Below are the code and all the weights of a small trained network. Each question names an input and a class and asks about switching units off, where a switched-off unit gives its printed mean instead of its output.

import numpy as np


def w(rows, s, z=0):
    codes = np.array(rows[::2]) - 128.0
    scale = np.full(codes.shape[1], s)
    scale[-1] = z or s
    return codes * scale


def f(y):
    return np.maximum(y, 0)


def log_softmax(a):
    a = a - a.max(-1, keepdims=True)
    return a - np.log(np.exp(a).sum(-1, keepdims=True))


def net(x, mask):
    res = np.array(x, float).reshape(1, 3) / 4 @ E
    y = f(res @ A[0][:, :-1].T + A[0][:, -1])
    res = res + np.where(mask, y, B[0][:, -1]) @ B[0][:, :-1]
    return log_softmax(res[-1] @ U[:, :-1].T + U[:, -1])


A, B = {}, {}
E = w([
[21,196,2,183,113,59,178],'x0',
[52,177,239,159,85,222,222],'x1',
[47,119,241,116,219,12,108],'x2',
],0.0071)
A[0] = w([
[39,175,38,130,120,98,139,147],'N1',
[34,114,190,145,173,11,120,62],'N2',
[148,129,5,160,81,213,163,48],'N3',
[143,111,94,113,145,56,105,103],'N4',
[54,142,71,152,124,97,163,3],'N5',
[180,94,70,153,144,52,81,96],'N6',
[159,134,108,108,133,87,124,81],'N7',
[27,155,186,141,97,166,179,72],'N8',
[159,120,88,102,145,68,66,50],'N9',
[209,111,200,118,143,159,86,58],'N10',
],0.012,0.0057)
B[0] = w([
[86,2,132,138,149,90,151,244],'N1',
[148,198,70,21,96,109,99,253],'N2',
[132,198,103,22,140,102,128,235],'N3',
[136,126,97,145,151,184,168,196],'N4',
[233,132,249,147,142,69,137,188],'N5',
[87,138,152,146,124,186,184,220],'N6',
[132,164,163,160,139,140,138,157],'N7',
[112,116,105,160,167,216,206,208],'N8',
[138,141,170,149,129,176,177,196],'N9',
[107,66,123,91,161,29,204,193],'N10',
],0.017,0.012)
U = w([
[111,159,171,178,148,254,194,100],'0',
[141,209,89,67,110,80,100,116],'1',
[160,26,203,162,136,15,140,84],'2',
[83,111,99,156,117,135,99,249],'3',
[142,139,155,237,70,136,42,101],'4',
],0.0085,0.014)

Each question gives the input, the list of numbers given to net, and the class t.
The units are the neurons (one row each of A and B). Each row of codes is followed by its name. A weight is (code - 128) times the scale printed after its matrix; where a second scale follows, it is the last column's (A, B and U).
mask holds one flag per neuron, in row order. A switched-off neuron (its flag False) gives its mean, the last column of its row in B, instead of its output. The means were averaged over made-up inputs and are rounded, as every weight is.
A unit's drop is (log p(t) with every unit on - log p(t) with that unit switched off) / (log p(t) with every unit on - log p(t) with every unit switched off).
The circuit of an input: a set's keep is (log p(t) with only the set's units on - log p(t) with every unit switched off) / (log p(t) with every unit on - log p(t) with every unit switched off). Starting from all 10 units, units are removed one at a time, each time the one whose removal leaves the highest keep (on an exact tie, the one counted first), for as long as the keep stays at least 0.8.
circuit, biggest first: the units of the circuit, biggest drop first
unit that matters most: the unit with the biggest drop
top k neurons: the k neurons with the biggest drops, biggest first
drop when u is switched off: that unit's drop, to one decimal
input [-7,-5,-4], class 2: circuit, biggest first : (N10)
input [0,-4,4], class 0: top 3 neurons : (N3; N6; N9)
input [2,-4,2], class 0: circuit, biggest first : (N6; N9)
input [-8,-5,-6], class 2: top 2 neurons : (N10; N2)
input [-6,-6,4], class 0: top 3 neurons : (N1; N6; N9)
input [2,2,1], class 3: top 2 neurons : (N6; N9)
input [-3,-8,8], class 0: top 3 neurons : (N6; N9; N4)
input [-6,-7,8], class 1: top 3 neurons : (N2; N8; N10)
input [7,-5,1], class 2: top 3 neurons : (N1; N5; N8)
input [1,2,-3], class 3: top 2 neurons : (N2; N5)
input [-5,3,4], class 2: top 4 neurons : (N3; N10; N6; N4)
input [-7,-6,-6], class 2: top 4 neurons : (N10; N2; N8; N4)
input [-6,-7,3], class 0: top 3 neurons : (N6; N1; N9)
input [1,3,-5], class 1: circuit, biggest first : (N3)
input [6,-3,-4], class 2: top 2 neurons : (N1; N2)
input [-3,6,7], class 1: top 2 neurons : (N2; N6)
input [-6,-2,7], class 1: top 2 neurons : (N2; N1)
input [-2,-1,0], class 3: drop when N5 is switched off : 1.8
input [7,0,-8], class 1: drop when N10 is switched off : 0.2
input [-8,6,5], class 2: drop when N8 is switched off : 0.0
input [-7,-8,-1], class 0: unit that matters most : N6
input [-2,7,8], class 1: drop when N6 is switched off : 0.6
